In the rows, zero is written as 128.
Here are made-up things, facts about them, and rows of numbers that follow some of those facts. Name the thing behind each unnamed row.

Some rows with their names:
dregam: [170 152 141 182  99 144 151 123 142 148 133  71 162 105 131 138 143  94
  88 149 104 167 149 108 133 169 179  75 194 149 141 159 116 126 168 153
 126 120 156 154 102  96 150 112  48 137 138  93 105  82 101 118 167 146
 138]
broflikol: [168 130 160 151 113 121 131  99 125 158 120 114 155 116 149 136 147  93
 117 153  90 132 158 112 174 167 153  75 207 149 136 169 147 127 187 177
 122 116 169 146 163  91 120 108  63 128 143  84 113  72  93 146 147 145
 130]
golis: [188 116 137 188 120  99 127 107 189 170 113 108 154 108 167 134 140 100
 122 150 122 113 151 131 154 176 158 102 198 135 146 172 143 146 183 168
 120 114 162 122 179  69 125 104 106 115 156  97 109  61  94 136 145 152
 156]
dobru: [167 135 166 124 105  81 124 120 112 158 106 124 166  99 149 162 162 120
 133 136 106 121 161 103 185 165 136 101 170 146 152 138 137 112 185 154
 121 105 186 152 149  97 114 121 111 130 149  86 136 107  97 116 123 137
 132]
kibim: [158 163 169  99 125 100 120 166 120 140 100  84 174  96 136 167 160 126
 124 125 129 154 153 105 135 159 171 128 156 151 172 108  51 114 155 134
 114 129 184 178  68 112 145 132  82 141 150  83 150 138 119  85 138 140
 157]
drubror: [167 122 172 109 132  66 110 128 165 162  95 131 181  95 172 172 151 146
 147 135 153 120 164 117 164 167 157 152 153 135 181 145 105 115 196 159
 101 127 186 134 161  87 113 121 172 111 156  88 147 127 100 102 124 146
 171]
vuskek: [149 155 173  99 112 113 126 151 121 140 110  87 188  94 138 172 156 131
 109 132 131 166 158  97 126 158 177 127 154 146 179 124  70 103 181 141
 108 129 178 168  81 110 137 135 110 144 143  86 143 141 113  92 140 139
 155]
klari: [176 117 135 161 129  96 118 131 185 160 110 116 185 120 180 153 136 110
 164 155 124 136 148 125 172 167 136 124 151 136 145 147  71 111 196 173
 121 103 160 136 173  78  94 116 141  98 150  96 125  89  94 121 133 150
 175]
lage: [195 157 135 203 107 132 146 134 142 152 128  72 151 112 127 140 151  90
 104 141 118 159 150 120 141 173 165  55 182 160 125 147  89 116 139 144
 135 107 165 160  99 100 165 105  36 128 143  97 111  86 103  99 167 150
 147]
savu: [178 141 159 134  92 132 141 142 153 156 119  89 188  78 124 166 152 127
 108 133 152 162 148 117 116 167 172 121 144 137 157 105  88 112 169 127
 116  89 170 160 101 111 132 130 129 137 132  87 134 106 110  80 121 137
 156]
viplam: [171 140 199  93 123 108  98 127 115 152  90 139 183 101 151 162 162 133
 142 137 132 126 160 108 169 154 139 117 157 152 162 112  90 117 180 151
 108 112 190 163 134 100 107 127 121 130 153  76 143 121 109 114 110 136
 151]
drutru: [192 136 151 180 123  77 119 144 178 168 105 112 178 116 184 155 156 112
 151 145 120 132 139 113 169 164 140 119 160 129 154 163 113 134 195 171
 124 123 161 128 176  59 102  98 154 105 148  96 115  92  95 125 130 147
 159]
mogarek: [193 126 146 195 126 116 128 102 193 169 120 115 165 119 162 131 146 104
 120 154 126 125 150 134 163 175 156  96 184 138 139 178 132 149 188 175
 119 113 160 126 178  70 117 110 108 110 149  87 105  64  90 136 145 154
 156]
britir: [180 163 147 153 106  96 137 157 134 148 117  75 167 105 128 163 169 110
 115 128 119 162 150 110 144 166 161  94 153 151 152 138  66 107 146 133
 127 109 179 172  85 112 143 128  76 134 131  89 139 125 105  88 144 143
 145]
trakur: [177 136 157 174 107 136 134  98 131 160 119 121 159 116 144 137 149  98
 117 152 102 138 157 117 180 168 145  67 199 153 126 157 139 135 177 174
 127 109 169 147 166  86 121 103  63 122 142  84 106  67  93 137 143 145
 132]
nubriza: [194 129 154 160 121  72 117 124 183 169 107 122 176 105 164 156 164 127
 137 139 142 116 154 126 166 171 142 124 148 135 160 154 117 129 184 153
 117 101 178 133 162  82 111 121 164 113 150  88 132 102  93 108 123 146
 161]
luno: [168 153 160  97 100 120 133 146 134 145 115  84 176  90 125 160 155 120
 106 132 132 158 154 106 131 163 165 111 157 145 164 119  63 113 165 130
 116 103 175 167  83 122 138 138 104 146 135  85 141 114 108  91 135 138
 154]
plisko: [178 122 162 100 126  85 117 123 182 166 105 121 174  99 157 152 157 132
 137 138 148 111 157 127 167 168 154 143 149 131 166 142  88 139 190 156
 106 103 180 139 153  98 112 130 168 119 148  84 142 100  94 114 117 145
 172]
tuklekal: [178 127 181 122 138  86 104 129 175 163  91 132 185 101 169 164 158 144
 149 135 158 118 157 124 157 163 152 149 146 136 175 130  90 134 189 157
 104 118 184 140 156  85 108 127 169 115 157  83 141 116 105 105 114 145
 175]
bogupak: [181 157 136 195 110 132 152 135 141 150 131  67 153 115 126 141 148  93
  95 141 111 171 148 121 145 171 174  64 189 155 128 157  95 123 144 153
 133 118 163 162 100 101 151 109  28 126 135  91 112  88 102 104 164 150
 137]

Some facts about the things:
luno Ψ:d φ:dreza, saflem τ:331
zeguk Ψ:c τ:328
bobu Ψ:a τ:275
klari Ψ:a τ:275
treren Ψ:a ω:stadrur φ:mavan τ:216
skivegi Ψ:d τ:216
golis Ψ:a ω:grage, kapak φ:drutru, skanen, fefo, zeguk, nipor, mevur τ:216
flezavan Ψ:d φ:vibara, nutro, zafun, flitrubal, klegam, grage, niseflis, trigru, skogrul, dorum τ:187
plebrom Ψ:c ω:puvu, flezavan, drapa τ:187
tiskapil Ψ:a τ:187
sanir Ψ:d τ:331
plisko Ψ:a τ:331
nipor Ψ:c τ:328
fefo Ψ:d τ:795
pledrin Ψ:c τ:216
grabok Ψ:b τ:331
stadrur Ψ:c τ:216
duplake Ψ:c ω:rogibrom, trakur τ:216
skuzin Ψ:c τ:187
viplam Ψ:c τ:187
rugum Ψ:e ω:klaplal, mevur τ:331
britir Ψ:e φ:plebrom, dogemak, dregam, troga τ:795
drutru Ψ:a τ:328
grutrul Ψ:d τ:328
pludrom Ψ:b ω:rugror φ:skivegi, stadrur, duplake, skogrul, zosto, plisko τ:275
mogarek Ψ:a τ:216
drubru Ψ:b φ:niseflis, mevur τ:275
ziza Ψ:e ω:skanen φ:valobrar, vibara τ:216
zosto Ψ:a τ:795
zusteguk Ψ:a φ:savu, flitrubal, tadruskem, tiskapil, drupulok, tramorim, skuzin, punel, felezik, flagron τ:328
zutrak Ψ:d ω:puvu, lage, drubru, nipor φ:dreza, kabire τ:187
modre Ψ:c τ:216
lolero Ψ:e φ:nubriza, teklin τ:275
kapak Ψ:e τ:328
mebru Ψ:b φ:skanen, vuskek τ:187
skoro Ψ:e τ:182
flipil Ψ:d φ:voda, klufam, saval τ:216
bralo Ψ:a φ:skivegi, savu, tiskapil, poribres, bobu τ:331
skoskal Ψ:b ω:flitrubal, dreza, nubriza φ:putroska, drames, veso, troga τ:216
dradra Ψ:a ω:savu, grutrul, fefo, mebru, genak τ:275
trugre Ψ:b ω:tuklekal τ:328
vebrin Ψ:c τ:187
trutron Ψ:d ω:pibruve φ:grutrul, klegam, vozas τ:795
mogas Ψ:a τ:795
giskon Ψ:c τ:182
broflikol Ψ:c ω:giskek, mogarek, potolu, razel φ:grabok, rugror, klegam, vuple τ:216
tadruskem Ψ:a τ:216
pibruve Ψ:e φ:trugre, dregam, zutre, saflem, grefla, kapak, dradra, flaro τ:328
dobru Ψ:c ω:lage, skoro τ:795
flofutrem Ψ:c φ:plidrus τ:187
logrik Ψ:e τ:216
drupulok Ψ:d ω:neli τ:795
zutre Ψ:a ω:dreza, bralo τ:187
rogibrom Ψ:e τ:275
skadror Ψ:b τ:331
voda Ψ:d ω:giskek, tadruskem τ:216
dogemak Ψ:a τ:275
klufam Ψ:d τ:795
brinon Ψ:a τ:275
troga Ψ:a ω:klari, logrik, flipil, bobu τ:216
klaplal Ψ:d τ:795
grivuk Ψ:a τ:275
flagron Ψ:c τ:216
plidrus Ψ:b ω:giskon, flipil τ:795
teka Ψ:b ω:lage, bralo, goflal, lopi φ:nabres, dreza, grostas, duplake, trakur τ:795
drubror Ψ:a ω:sobu, nubriza, britir, zusteguk τ:187
nubriza Ψ:a τ:795
retru Ψ:a ω:bogupak, gugrus, rogibrom, nipor τ:795
gutre Ψ:b τ:187
drapa Ψ:a φ:dreza, saval, vuskek, flaro τ:187
tramorim Ψ:c τ:182
gaskil Ψ:d τ:182
vozas Ψ:e ω:rugror, mogas τ:216
teklin Ψ:a ω:giskon, flagron, zusteguk τ:182
stezes Ψ:a φ:grabok, pokadul τ:328
saflem Ψ:b τ:275
klakuzin Ψ:b φ:voda, gaskil, drames, veso τ:331
kabire Ψ:d τ:216
fiflur Ψ:c τ:331
bogupak Ψ:e φ:plebrom τ:216
punel Ψ:e τ:216
goflal Ψ:a φ:tiskapil, gugrus, dradra τ:331
rugror Ψ:a τ:187
felezik Ψ:c ω:savu, flezavan, dreza, grage, drapa τ:331
valobrar Ψ:b ω:nipor, tovir, zusteguk τ:216
giskek Ψ:b τ:795
grefla Ψ:d τ:328
dorum Ψ:e ω:skogrul, kabire τ:182
melum Ψ:d φ:flitrubal, pledrin, zizam, plisko, razel τ:187
plumok Ψ:a φ:valobrar, viplam, stadrur, dradra, vuskek, razel τ:795
drames Ψ:e ω:flitrubal τ:187
dreza Ψ:e τ:795
flaro Ψ:b ω:zeguk, razel τ:182
groloklok Ψ:e φ:skivegi, potolu, kapak, bobu, lopi τ:795
pledi Ψ:a ω:goflal φ:viplam, grivuk, flagron τ:795
zafun Ψ:d τ:795
kibim Ψ:e ω:nabres τ:187
puvu Ψ:a τ:328
razel Ψ:a τ:275
klato Ψ:d τ:187
saru Ψ:e ω:grabok, mogas, skogrul τ:187
taplos Ψ:a τ:331
putroska Ψ:d τ:187
kago Ψ:c ω:lage, drubru, skanen, drapa, tovir τ:187
pokadul Ψ:b τ:187
poribres Ψ:c τ:182
savu Ψ:b τ:331
grage Ψ:c τ:182
dregam Ψ:d ω:giskek, grivuk τ:216
lopi Ψ:c τ:275
mavan Ψ:a ω:klato, saflem, genak, taplos τ:182
fugadin Ψ:d ω:viplam, pokadul τ:182
drado Ψ:b ω:nabres, kapak τ:216
lage Ψ:e φ:fefo, sodroski τ:216
vuple Ψ:a ω:viplam, kabire τ:795
skanen Ψ:e τ:795
folak Ψ:b ω:zafun, pibruve, skadror, grabok, flipil, zeguk, flofutrem τ:275
vuskek Ψ:d ω:tadruskem, logrik, klufam, skogrul τ:187
klegam Ψ:e τ:216
zigos Ψ:d ω:gutre, genak φ:dogemak, kago, fiflur, mogas, taplos, grefla, skogrul, brinon τ:216
potolu Ψ:a τ:216
trakur Ψ:c τ:216
neli Ψ:c τ:331
nabres Ψ:d τ:182
grostas Ψ:a ω:skanen, grutrul τ:275
niseflis Ψ:a τ:275
tovir Ψ:a τ:331
mugur Ψ:b φ:flaro τ:182
sodroski Ψ:b τ:331
sobu Ψ:d τ:216
zizam Ψ:a τ:216
skogrul Ψ:a τ:187
trigru Ψ:d ω:savu, stadrur, klaplal, gugrus, klegam, saflem τ:216
veso Ψ:e τ:328
gugrus Ψ:d τ:275
tuklekal Ψ:a φ:plebrom, saru, sanir, mavan τ:187
flitrubal Ψ:a τ:216
nutro Ψ:e ω:nabres τ:216
vibara Ψ:e ω:vebrin, giskek, tadruskem, dogemak, stezes, rogibrom, fiflur, brinon τ:216
mevur Ψ:e τ:216
genak Ψ:e φ:gutre, flitrubal, saflem, skogrul τ:275
saval Ψ:e ω:poribres, rogibrom τ:795

Which thing is each row?
No name comes twice in this set of rows, the named rows included.
[156 145 201  97 128 115 110 124 110 155  96 137 188 103 148 166 165 144
 138 140 129 135 164 108 184 155 147 120 155 153 160 113  98 124 186 162
 110 123 191 162 134  99 106 126 127 127 152  69 137 122 104 111 115 138
 147] => vebrin
[189 166 150 199  91 118 143 169 130 151 115  76 181 103 151 167 155 100
 117 136 110 182 131 101 138 161 152  84 162 141 144 134  87 107 166 146
 136 116 157 158 105  86 125  95  94 125 136 101 116 104 109  94 142 139
 146] => grutrul
[165 108 136  94 130  99 121 118 172 162 111 116 171 105 167 157 120 119
 156 148 143 129 162 121 166 169 150 128 162 138 151 148  72 109 197 172
 109 117 169 130 165  90 118 109 139  96 153 100 136  86  97 120 142 152
 185] => teklin
[177 158 158 177  97 136 140 142 157 156 125  87 197  95 135 157 167 128
 105 142 129 161 143 108 122 166 171 115 138 142 159 130 101 128 183 133
 120 102 160 155  96  94 129 138 135 142 136  88 117 109 100  93 137 139
 146] => giskek
[158 105 144  89 131 105 125 122 174 163 105 111 166 101 167 154 122 119
 154 147 141 135 154 129 167 166 161 133 177 130 151 133  74 126 192 181
 112 118 164 135 167  85 103 106 126 101 154  98 133  72 104 119 130 151
 180] => mavan
[190 130 163 182 102 128 129 104 129 160 115 120 155 114 142 140 147  95
 111 149 109 139 155 122 175 167 141  58 205 150 121 152 140 132 169 171
 128 105 167 151 172  92 108  97  53 118 139  83 113  61  97 136 132 144
 131] => stadrur
[161 121 160  64 118 134 121 114 114 152 104 124 169 104 149 148 129 109
 153 148 115 132 159 111 177 158 137 101 175 153 136 117  68 107 182 168
 118 104 174 156 145 100 113 112  91 114 154  91 133  83 106 126 132 143
 164] => tramorim
[183 117 143 196 121 100 132 110 191 168 116 113 156 113 161 139 140 100
 116 148 126 128 153 137 159 177 164  97 199 132 139 173 151 146 180 179
 118 115 160 126 183  76 116 102 104 109 144  92 113  60  94 133 140 153
 153] => treren
[166 131 148 136 111 112 122 121 120 154 105 118 173 109 166 158 143 105
 160 149 102 133 152 105 190 160 118  93 163 154 131 118  91  99 183 161
 133  90 169 153 155  85 106 108  93 115 161  96 123  88  99 119 132 140
 154] => lopi
[174 161 157 150 101 119 132 145 140 147 120  83 182 100 132 157 165 112
 102 137 119 164 147 107 132 162 166 102 154 145 161 135  86 112 170 133
 122 106 169 167  91 107 136 134  95 144 133  86 128 118 103  98 138 138
 144] => klufam
[158 153 125 144 114 116 140 163 136 141 116  64 171 113 149 156 142  96
 135 143 102 172 142 106 150 161 151 100 159 151 140 115  31  97 155 151
 134 114 159 172  93  99 131 120  60 123 146 101 128 105 109  92 155 144
 163] => lolero
[151 154 168 108 104 107 136 148 113 144 109  86 181  82 136 180 153 136
 116 127 136 163 160  99 134 163 172 123 154 149 174 119  85  97 170 135
 112 120 184 162  85 111 147 124 115 138 152  94 141 142 115  76 140 138
 152] => zutrak
[156 131 137  97 102 148 138 135 147 147 124  80 188  91 141 161 122 110
 128 148 131 169 151 105 113 164 172 118 161 143 155 128  48  98 192 149
 112 112 152 150  96 102 140 121 109 125 143 105 124  94 106 106 157 146
 175] => flaro
[187 151 165 176 101 102 125 132 110 163 107 124 178 112 164 162 162 109
 151 143 102 145 146  99 192 159 124  80 163 148 134 146 128 110 182 171
 137 111 170 148 162  75  97  89 112 109 145  92 119  96  95 118 125 140
 138] => nipor

The same things again, as new rows of numbers:
Some rows with their names:
plebrom: [178 130 122 112 147 121 118 170 174 136 117  91  89 101 118 153 105 146
 193 138 103 146  74 168 108 119]
flezavan: [166 102 140 127 132 146 154 152 176 104 129 122  76  84 111 151  88 146
 172 133 107 130  95 157 117 127]
giskon: [189 142 131 109 130 140 116 182 190 126 112  99  59  88 108 152  86 153
 183 122  91 141  77 159 106 125]
teklin: [185 148 141  98 142 105 105 164 193 123 105  91  74  97 102 157  90 159
 189 119  80 156  82 155 111  94]
tiskapil: [172 142 143 109 128 118 121 168 191 129 126  85  82 117 128 165  85 158
 169 136  80 147 102 162 114 108]
giskek: [152 153  89  99 138 163 133 177 162 134 120 105  74  67 121 141  80 159
 172 119  65 142  69 150 153 138]
brinon: [166 140 138 109 135 117 120 168 191 132 132  86  85 120 132 163  89 155
 161 141  76 141 106 159 116 110]
flitrubal: [166 140 138 112 121 114 126 158 181 145 143  79  85 124 127 155 103 152
 158 141  87 147 105 159 105  95]
pledi: [166 146 125  97 148 103 101 170 196 129 105  97  87  96 108 167  91 159
 178 128  71 143  80 149 109  97]
zutrak: [164  98 134 121 155 127 153 149 171 103 113 123  91  83 111 148  95 146
 188 132 114 134  79 160 116 122]
drutru: [175 145 148 112 114 116 131 158 188 130 120  79  84 123 130 159  89 163
 174 129  88 153  97 168 109 109]
taplos: [173 145 142 106 130 117 123 172 197 132 125  88  76 113 124 157  90 159
 164 133  78 143  99 153 109 102]
mogarek: [167 143 135 112 126 110 134 158 187 140 137  80  85 125 137 157  97 156
 154 140  80 145 106 160 107 105]
viplam: [181 135 128 115 130 135 126 172 185 135 128  92  73  99 126 159  95 150
 179 139  91 140  89 170 110 133]
grabok: [165 143 101 101 127 162 149 177 167 148 142  93  74  68 130 140  97 158
 186 130  85 151  76 152 148 127]
gaskil: [178 111 142 122 134 147 149 159 186  95 115 130  59  69  98 148  78 151
 177 116 100 132  86 150 115 127]
kapak: [171 123 118 128 106 141 157 160 165 121 131  88  84  92 135 144  93 157
 194 123  89 150  83 153 130 122]
lopi: [172 132 123 117 136 136 125 178 182 137 132  94  81 105 130 156  98 146
 171 146  93 133  90 164 108 130]
nutro: [175 126  85 143 134 115 158 151 168 131 140  84  98  89 135 149 111 155
 195 131  87 142  88 135 132 108]
putroska: [167 104 138 128 132 146 156 151 178 104 129 123  74  83 113 153  88 148
 171 132 102 129  96 158 118 131]

Name these rows:
No name comes twice in this set of rows, the named rows included.
[173 143 142 105 129 118 120 174 193 133 126  87  77 114 122 155  91 157
 165 132  83 145  97 151 107  99] => bralo
[165 147 132 101 129 122 103 179 196 129 117  98  76 103 110 168  82 158
 164 130  72 139  91 148 107 102] => nubriza
[155 127 101 108 145 130 120 162 164 115 112 109  86  71 110 140  93 147
 184 118  66 138  65 141 132 116] => saval
[168 142 102 106 127 147 149 156 150 147 130  82  91  75 125 137 106 160
 207 125  97 167  63 166 150 124] => trugre
[154 121 106 101 134 136 147 190 184 117 110 113  81  67 135 157  75 156
 185 132  73 133  71 142 123 126] => skanen
[166 145 135 112 131 108 133 153 186 138 135  82  83 124 137 155  95 156
 149 136  74 144 106 164 110 111] => tadruskem
[168 148 131  99 130 116 111 176 207 130 116 100  74  95 116 175  82 163
 166 133  64 139  93 151 108 107] => mogas
[176 141 143 106 126 114 122 165 197 132 129  86  78 110 129 170  90 159
 172 139  74 149 102 166 114 108] => rugror
[181 109 137 118 148 129 143 146 186  98 110 129  65  58  89 150  93 151
 192 116  99 138  76 153 115 120] => fugadin
[174 140 140 106 141 104 108 157 183 132 122  84  89 112 115 161 101 154
 184 135  83 155  91 161 114  96] => drubror
[179 134 121 111 144 122 114 171 178 140 121  92  82  94 109 143 113 145
 189 134 103 144  72 157 102 109] => felezik
[164 102 127 130 143 121 160 130 171 119 138 117  87  81 112 144 115 144
 173 137 107 134  89 159 111 116] => zigos
[181 127  92 138 137 122 146 159 172 118 128  89  93  82 127 155  98 157
 207 126  84 143  84 138 140 112] => kibim
[155 122 109 108 121 149 125 179 170 121 127 109  76  70 112 150  88 147
 182 128  74 136  74 137 126 112] => dreza
[161 109 125 131 155 118 159 118 168 111 129 119  84  87 116 136 110 145
 159 126  92 130  89 163 119 132] => voda

